Each row has a class, written after it.
[ 62  21  57 -61  26 -45  27  23 -57 -13 -29   5 -20  22 -26 111   4  11
 -32  44 -48  28  -8 -60  30  78  56 -27  74  11  19  -8  22  -5 -33  15
  -1 -41] -> B
[  9  15  20 -12 -36  27 -19  -5  48 -27  64 -13  40  31  -9 -22   6 -35
   4  -2  48   6 -22 -40 -27 -20 -27  -9  47 -13 -43 -48  58  15   9  -8
  70 -43] -> L
[ 38   7   7  -5 -24 -21   8  17 -20   0  52 -16 -10  23  -3  44  51   0
   3  36  10 -14 -30 -40   4   8  22 -26  75 -35  -3 -47  48  33 -16   4
  66 -22] -> P
[ 15  19 -18 -11 -25  22 -20 -13  16 -19  49  -2  25   3 -10  11  24 -27
 -20 -10  11  -9  -5 -46 -11  -7  16 -15  14 -15 -14 -20  18  13  -8  21
  54 -22] -> M
[  6   9  32  -5 -28 -17  -1  -2 -17  12  58  -4  55  16  19  -1  41   0
  -2  32  17 -16 -17 -23   8  -5  25 -14  13 -24 -13 -13  24  22   2   9
  31 -16] -> Z
[ 39 -16  94 -16  42 -88  64 -33 -26 -17 -24 -26  41 -27  45  12 -60 -21
   9  -9 -35   4  36  41  72   9  39  12 -19  64  63  76 -24  -5 -38  18
 -16  19] -> S
[ 74  10   5  35  45 -59   0   4 -15 -40 -23  30 -29  13 -28  46  22   2
 -27 -15   0  -6 -17 -39   1  16  37   1  14 -30  21 -12  43 -72  18  -6
  -7 -18] -> S
[ 46 -19   6   2  41 -31 -50   9  33 -57 -39  49 -26 -37 -21 -10 -62 -16
 -44 -21 -22 -14  52 -47 -34 -40 -53  46  24   0  13  37   4 -85 -39  11
 -22  29] -> M
[ 71  31  59  24   5 -16 -21 -19  13 -12 -51  34 -27 -41 -25 -13 -57 -42
 -83 -13  -6  17  27 -24 -18  23   4   3  25  24 -14   7  -3 -43  -2  13
 -12 -37] -> B
[ 13   7 -33 -21 -15  -2 -12  23  -3 -20  73  37  11  25 -15  42 -38 -12
  21  35   7  34  17 -40  17 -10  30  -3 -15 -14 -56 -28  41  19 -11   7
  46 -12] -> M
[ 35 -85  16 -29  10 -28 -46  38 -20 -13  17  11 114 -18 -50   2 -98  -6
   2  14  -5  39  31  39  26  -7  18  69   6   6 -49  40  35 -18  -5 -32
  21 -48] -> L
[ -6   1   3 -17 -16   8   9   8   6  -6  48   9 -39  25  -7  44 -26 -17
  10 -15   3   8 -40 -34  -5 -19 -17  -5  53  -7 -19 -67  34  12   5  -2
  51 -11] -> X
[ 68  20  58  23  23 -49  40  31  -2 -25 -68 -17 -42 -27 -18   1 -21 -12
  16  60 -53 -13  27   0  32  63  24  15   3  16  40  33  24  -2 -33  24
 -21   5] -> J
[ 35  19  -6 -28 -15  -4   5   6 -10 -11  42  11  25  15 -16  29  39   0
 -16  14   4   5 -42 -71   3   2  16 -41  40 -26 -19 -65  28  26  -6   8
  45 -11] -> U
[ 36  10 -13  -7  -1   5  25 -21  -8   8  56  11   1 -12 -23  15  39 -38
 -19  23  16  -3   3 -61  34  -4  15 -29  36  -4  -6 -27  28  48 -19  20
  71  -8] -> W
[ 82  -3  37  14  28 -29  30 -46 -10  14 -24  43 -61 -14  -2  54  12 -16
 -55 -16 -18  31  45 -32  45  24  13  19  83  -2  36  11  -6  -8 -32  15
  -7 -30] -> B
[ 28 -12   2 -25  -8  21  -8 -24  23   2  74 -16  36   5  15  -1  57 -17
 -18 -16  20   1 -26 -49  -9  -9  -7 -30  62  10 -22 -44  38  35  12   6
  75 -26] -> B
[ 50  22 -44 -25 -23 -51 -17  10  -8 -39 -12 -25 -43  -6 -61  -2  21   1
 -15 -18 -52  27 -49   4  20  10 -49  -3  17  53  -8 -41  -5 -64 -41  -3
  49 -12] -> U
[ 79  26  29  36  -2 -43  10   3   5 -11 -54  -1 -26 -15 -43   4  59 -36
 -24  68 -18   6  -4  18  24  31  39   3  -6 -20  46  16  29 -15 -20  37
   4 -64] -> X
[-11  -5   3 -26 -28  19  -2   9   0 -12  51 -24   1  30  -4  20  18  -9
  19   0  15   3 -11 -10   6  -6 -16  -2  21  -5 -43 -26  42  22 -10  -8
  50 -24] -> J
[ 61  28  11 -51   4 -46  -1   2 -35 -33 -90 -51  13  20 -20  39  70   3
  -7   1 -40   9 -21 -66  11  69  17 -27  65 -21  83  20  -4 -42 -24  17
 -10  14] -> P
[ 99 -24 -68 -10  47 -32 -12 -34  35 -65 -21  34 -88 -18 -50  31   6  -6
 -39 -53 -13   6  -9 -93   5 -19 -16  -2  44  29 -11 -38  22 -44 -18  47
  -4   9] -> W
[-40  25   5  -8 -10  26   9  -8  -5  11  31 -23   7  -2  -3  13  32  -9
   8  29  -5   7  -9 -12  -9  -5 -14 -30  24 -17  23 -12   3  31   4   6
  57  -2] -> W
[  61  -47   24  -13   57  -81  -10  -18  -11  -72  -67   46   18    3
    1   64 -109  -10  -23   40    7   -8   32  -18   63  -19   57   14
   26  -23   24   73  -25  -60  -39   11  -25    6] -> P
[ 45  39  27  -5  -1  -7  36  77   9 -17 -17 -15 -49 -22 -10 -12 -39 -10
   4   1 -14 -14  30 -26  40  -2 -61  41 -33  35 -46  -1  35   4 -36   5
   0 -19] -> M
[ 25   5  12 -14 -17 -68  21  -2  -5 -32 -49 -51 -49  31 -17  28  44   8
 -13  28 -45  22 -32  14   7  37   1  -7  13  21  10   5   6 -45 -10  22
  24   8] -> P
[ 44 -37  29   0   8 -18  32   2 -22 -22  41  -5 -29  24 -45  49  24 -50
 -39 -23   8 -12  38 -51  28 -33  -9  20  76  28  10  19  37 -28 -20 -19
  79 -22] -> B
[-19  33  14  -5 -40   7  -8   2   0  -1  52 -28  20   7  21 -27  22 -28
  30  23  22  -5 -17   3  -6  -3   6  -7  40   1  -2  -7  13  30   3   6
  51 -21] -> X
[ 13  14   3  -4 -19   1   9 -27  39 -47  26 -20  13  15  14  -3   2 -33
  -3 -21  21 -12 -33 -43  -3 -29  -9 -15  33  -2 -10 -28  33  28  19   2
  40  -7] -> J
[ 82   8  61  29  43 -13  17  33   3  -4 -35   8  -3 -15 -44  45 -56  -1
 -50  -7 -47   3  27 -58  13  32   9 -13  18  -6  -1 -37  39 -36   6  -3
   1 -26] -> Z
[  3  34  20   1 -40  -1   5 -22   4   6  52   2   3  17  -5  22  72   1
 -20  31  10  19   4 -26  -3  10  32 -42  17 -21 -24 -30  37  23 -15  -3
  50 -21] -> G
[-29  36  21   7 -25   9  -1   0   1  14  21 -13 -18  41  14   8  46  -9
  13  26  20 -22  -9 -31  -8  12 -13 -11  32 -39   4 -24  27   3   4   8
  20 -15] -> X
[  7  39   1  -8 -25 -19  10  10  -9  15  77  41  10  40  -4  52 -27 -18
  -9  21  18  16  -2 -51  28  18  49 -13  29 -18 -33 -45  23  24   7  -7
  10 -19] -> G
[ -6   9 -13 -35 -34   9 -41  18   1   5  56   4  63  17 -26   1  32 -11
 -11  41  24 -17 -27 -51 -20  -2  -5 -22  33 -50 -25 -42  57  14   7  -3
  40 -12] -> X
[ 22  21  27  30   0  11  15   1 -18   4  42 -13  34  30  15  37  35 -12
 -11   5  21 -19   9 -32  10   5  43 -37  39 -49  13  -1  18  13 -14 -19
  60 -29] -> Z
[  2 -17   7 -74 -23 -26 -40  -6   3 -42 -74 -38  13 -20  -4 -40   0   1
  45  -2 -19  69  -1  31  14 -13 -85  62   0  34 -25  41   9 -21 -52  -2
  16  -5] -> U
[  8  10 -10   0   3  14   7   2  -4 -10  33  -6  -8  15  -1  44  28  13
   7   2   3 -20 -26 -47   2   5  28 -38  34 -26 -20 -47  25  21 -14  -4
  62  -7] -> U
[ 28  29  15  10 -20  -7  24   1  43 -17  23 -12  -4  -1   0 -18  37 -13
 -25  34  17 -28 -45 -38  -5  -7   1 -33 -21   1 -41 -42  42  24  13  24
  38  -9] -> Z
[-15  13 -20   8 -60  23 -13  -9  16  18  61   9  22  45  -2   8  47 -11
 -11  -5  34  -2 -42 -41  -9 -11   8 -10  -5 -44 -45 -46  19  38  13  -9
  44 -26] -> G
[ -3  47  22 -16 -20  36   8  15  41 -19  15   2 -40  31  12   5 -14 -21
   1  24   5  -2 -54 -28 -19 -17 -37 -17  18  -2 -44 -82  30  25  11   3
  49 -10] -> Z
[-13  52  14 -43 -39  31  11  28 -11   8  44   0  29  16 -14  24  22 -31
 -21  14   3  32 -43 -27 -13   4  19 -33   8 -17 -29 -35   0  28  -5 -10
  64 -20] -> U
[ 19  35  53   2  -3 -17   1 -15  -6   2  20  -8  36  -3  -2  21  36   5
 -21  47  -3 -29 -31 -27  14  25  32 -34  -2 -15  -4 -37  27  15  15  27
  24 -48] -> S
[  9  18 -16 -22 -22  14  -7 -11  40 -22  40   0  -2  15 -28  17  17 -23
 -23  27   3 -22 -32 -67  -2 -13 -30 -31  32  -9 -25 -75  43  25  17  27
  35  -7] -> J
[  1  22  21  -7   2  -7  17   7 -23  20  51  -2  29  14  -3  53  -2 -18
 -20  58  -1  -5 -16 -25   9  14  20 -56  44 -19  -1 -54  30  39  -8  -3
  63 -14] -> Z
[ 55   6   8  -8  29   6  14   9 -18  -6  14  -5   3 -15 -40  58 -16  -7
  -8  11 -14  11  74 -10  47  27  34   1  35  10  14  25   5  -2 -32  10
  17 -31] -> S
[ 53  34  49 -14 -18  21   4   6  -5 -18  -1 -15 -22   1 -12 -27  49 -40
 -30 -39  -2   9  57 -58 -10   9 -11  34  94  28 -14  19   2 -24 -22  12
  27  -9] -> L
[ 16  48 -12   6 -52  -8 -13  10  24 -10  39   1  25   9 -29   1  21 -13
 -14  41   2  12 -32 -53 -18   9   0 -40  12 -23  -8 -39  19  26  -4   0
  43 -17] -> G
[ 61  -3  41  -7  -1 -42   6  19 -43 -11 -21  -8   0   2 -25  11  24   4
 -26  32 -47  14  -6   9  19  11   8   7   3   5   0  -4  13  -4 -33  20
  13 -34] -> W
[ 42   7  -3  -5 -28  20   2   0  23  -7  56  -2  11  -7 -31   2   1 -29
 -50  -8   4 -16 -10 -41  15 -10 -15 -13  36   2 -60 -68  40  23  13  16
  51 -18] -> J
[  46  -23    9   52   19  -57  -11    1   41  -63  -62  -10  -88   -7
  -44   35  -77   23   -7  -42  -23    1   62  -49  -17  -14  -48   20
  -14   23  -12   24   42 -101    2   29  -32   14] -> B
[ 88 -18   3  -8  -3 -79  -6  -3  45 -60 -22  37 -30   5 -48  -7 -81 -29
  -9  31 -16  -3  24 -75  39 -17 -42  71  61  15 -12 -12  57 -12  -9  30
 -35   1] -> X
[  6  38  16 -32 -32  30  14  33 -18  12  60  -4  12   5 -12  40  59  -9
  10  18  -2   5 -56 -48  10  24  52 -30   0 -23 -18 -42  21  34  16  23
  39 -42] -> J
[  5 -32  94  19  28   6  -1  22  -5  -2 -19 -28  19 -90 -27   1  17   1
 -47  17 -22 -21  52  56 -37   4  17  -9   4   2  68 106 -37 -58 -47  26
   6 -25] -> J
[ 83   8  36  11  -8 -72  12  46  -9 -23  -5  -2  14   1 -24  45 -34 -16
 -45  40 -32  34   4  21  30  23  67  31  21 -14  -8  43   7 -23  -9  10
   8 -53] -> P
[ 19  34  -9 -13 -30  20  -9  -4  44 -21  64  12 -39  35  -4   9   0   3
   7 -12  16  -7 -24 -58  11 -10 -23   0  38   5 -85 -91  54   6   4   5
  48 -30] -> L
[ 40  20  15 -18   4  -2 -59  -2 -35  -9 -31  23 -41 -19 -40 -10  16   0
 -32 -15 -11 -31   7 -54   7  18 -63   6  27  10 -30 -63  36 -67 -40   2
  18 -24] -> M
[ 45  31 -30   3 -34 -31  -4   1  27 -47 -39 -38 -59  26 -47  13  56 -16
  -3  -7 -10  24 -78 -43 -21  33 -27   1  19  -4 -36 -46  55 -15 -11   6
  65 -35] -> U
[  8   5  -5  -3  -6   1  -2   0  15 -22  37   2  13  26  15  20  33  13
  21   6  13  -9  -4 -69   2 -18   9 -17  21 -31 -27 -16  34  17 -15  -3
  45  -3] -> L
[ 11   4   1 -20 -16  21 -17  11   4  -8  48  -3  29   1 -15  -6   8 -15
  -1  -4  17   1  -7 -56 -10 -25 -33 -15  48  -7 -22 -41  14  13 -11   1
  55 -11] -> U
[ 31  17  27 -14  -7 -13  12   5   1  -1  65  -4  13  21 -13  27  31  -8
 -15   9   3 -18 -13 -48  12   7  23 -18  47  -3 -25 -61  56  17  -2   8
  42 -30] -> U
[  9  31  14   1 -45   0  29   9   7 -13  45   6 -20  45  -3  64  26  25
  21  20 -10  -3 -52 -50   5   7  53 -23   0 -43 -26 -55  36  40  -2  10
  39 -31] -> L
[ 62 -53  36 -19  24 -13 -36  -8  -3 -11   8  47  24 -57 -29  -1 -35 -23
 -68 -30   6 -17  88 -22  32 -42   1  54  31  19  -9  86 -15 -67 -49   4
  -3 -13] -> B
[  2  41  13  -4 -34  32   3  -7  12   4  34   3  -1  26  -3  25  51 -18
   2   4   7   4 -36 -40 -10  -9  14 -26  17 -33  -5 -55  25  32  -4   2
  54 -40] -> L
[ 23  48  21 -26 -19 -23 -10  15  -7 -14 -98  10  11 -32 -26 -25  -7 -17
 -70  35 -37  19 -38 -15   7  17 -42  10 -60  16  -6  15 -44  -3 -20  15
 -28 -42] -> M
[  9  13  11  -1  -6  10  35 -15  15 -24  30 -23 -33  11   7  51  49  10
   8 -14  -4  -3 -37 -44   6 -19   0 -36  38 -14   7 -32  29  18 -17 -11
  80 -12] -> Z
[ 13  25   6  11   6  -4  18  -1  30 -17  49  -1   1  11 -15   0   0 -21
 -18  37  16 -36 -36 -31   5   0  23 -37  -7   2 -21 -42  44  24  17  12
  43 -23] -> W
[ 94   2  68   7  13 -43  35 -12 -14 -40 -39   6  12  27   1  30 -23 -24
   5  -4 -20  22  51 -20  50  43  76  35  56 -17  25  37  22 -25 -27  13
  -3  -5] -> L
[ 94  17  65  -2  -9 -57  -8 -11  28 -69 -14   1   9 -13 -11   2 -54 -36
 -29 -12   1 -37  62 -63  12  -9  18  35  21  16 -11  21  66 -14 -38  52
 -28 -23] -> M
[-16  50   9 -11 -35  16  16 -11 -26   1  42  14 -13  14   3  45  35  -2
  -6   7   9   4 -25 -24   0  14  37 -28  18 -31  18 -20  -3  25 -15  -1
  38 -31] -> M
[ 34  27  34  -9  10 -14 -35  20   0 -11 -37  24   6   9 -58  23 -63 -52
 -61  34  -4 -25  22 -33  23  15   3  29   6  12 -26  -1   8 -56   0  16
 -19 -50] -> Z
[ -9  43 -28 -11 -51  11 -20  -8  -6  -9  36  -8   5  16 -19  14  62  -6
  11  -4  12  -2 -48 -49 -15   2  -6 -21  -7 -33   4 -45  38  21  -4  -4
  51 -36] -> M
[ 60 -40 -40 -15  30 -49 -62 -45  50 -47 -39   4  16  -2 -57   7 -32 -27
 -48   6 -27   4  36 -53  33  -2 -29  22  33  22 -22  -8  24 -77   5  57
  -8  -6] -> X
[ -6  34  24   2 -12   0   7   0 -27 -17  37  27   6  21   2  59   6  12
  -5  23   1  11 -12 -66  -7   8  33 -23  42 -50   5 -25  24  21   3 -16
  43 -29] -> M
[ 73  59   4   0 -15 -22 -42   2  10 -42 -80 -38 -31  28 -34  13 -12 -44
 -26 -30 -50  21  31 -64   8  37 -36   7  10  13 -32 -20  31 -49 -25  29
  -3 -25] -> J
[  6  27  44 -14  -4  33  18  -2  54  -4  30   4 -11  25   6   9 -15 -22
  -4 -17  15  -6   0 -42   6 -11 -23  -5  13  -5 -40 -67  58   4  13   5
  30 -15] -> L
[ 17   1   0  -9  29 -40  27  20  -4 -21   0  19 -64  14 -56 107 -66  -3
 -24  38 -43 -12  54 -49  50  33   2  27  36   7   5  17  21 -24 -49  10
  12 -15] -> M
[-26  44  -3 -28 -42  42   7  46 -13  13  58   6 -28  20 -26  15  46  -6
  -1  36  -9 -14 -52 -37 -12  17  -5 -22  13 -18 -24 -48   7  20   0 -13
  53  -8] -> J
[  5  33   2   1 -23   1   5 -10   9   1   2  -6 -47   7  -3  13   7 -23
  -4  -2  -3 -20 -38 -13   0  -5 -24 -21  31  -5   4 -70  28  12  -7  13
  31  -6] -> X
[ 20  36 -29   8 -15  19  -5 -10   9   4  37   4  26   7   6  14  34 -31
  -2   1  20  18   0 -32   6   4  23 -34  42 -32  10 -24  10  32 -11 -16
  56  -6] -> G
[  9  34   0 -11 -10  15   1  15   9  10  60  24   4  34  16  35  20 -10
   8 -11   5   7  -2 -55   9   2  30  -6  32 -26   1 -19   5  17 -14 -18
  19 -12] -> G
[ 19  -4 -20 -10  11  16 -13  10  10   5  69  26  30  -3  -5  22 -34  -6
  10  -3  11  -9  -2 -31  10 -17  25 -12   3 -31 -21 -41  40  22   4  11
  25  -1] -> W
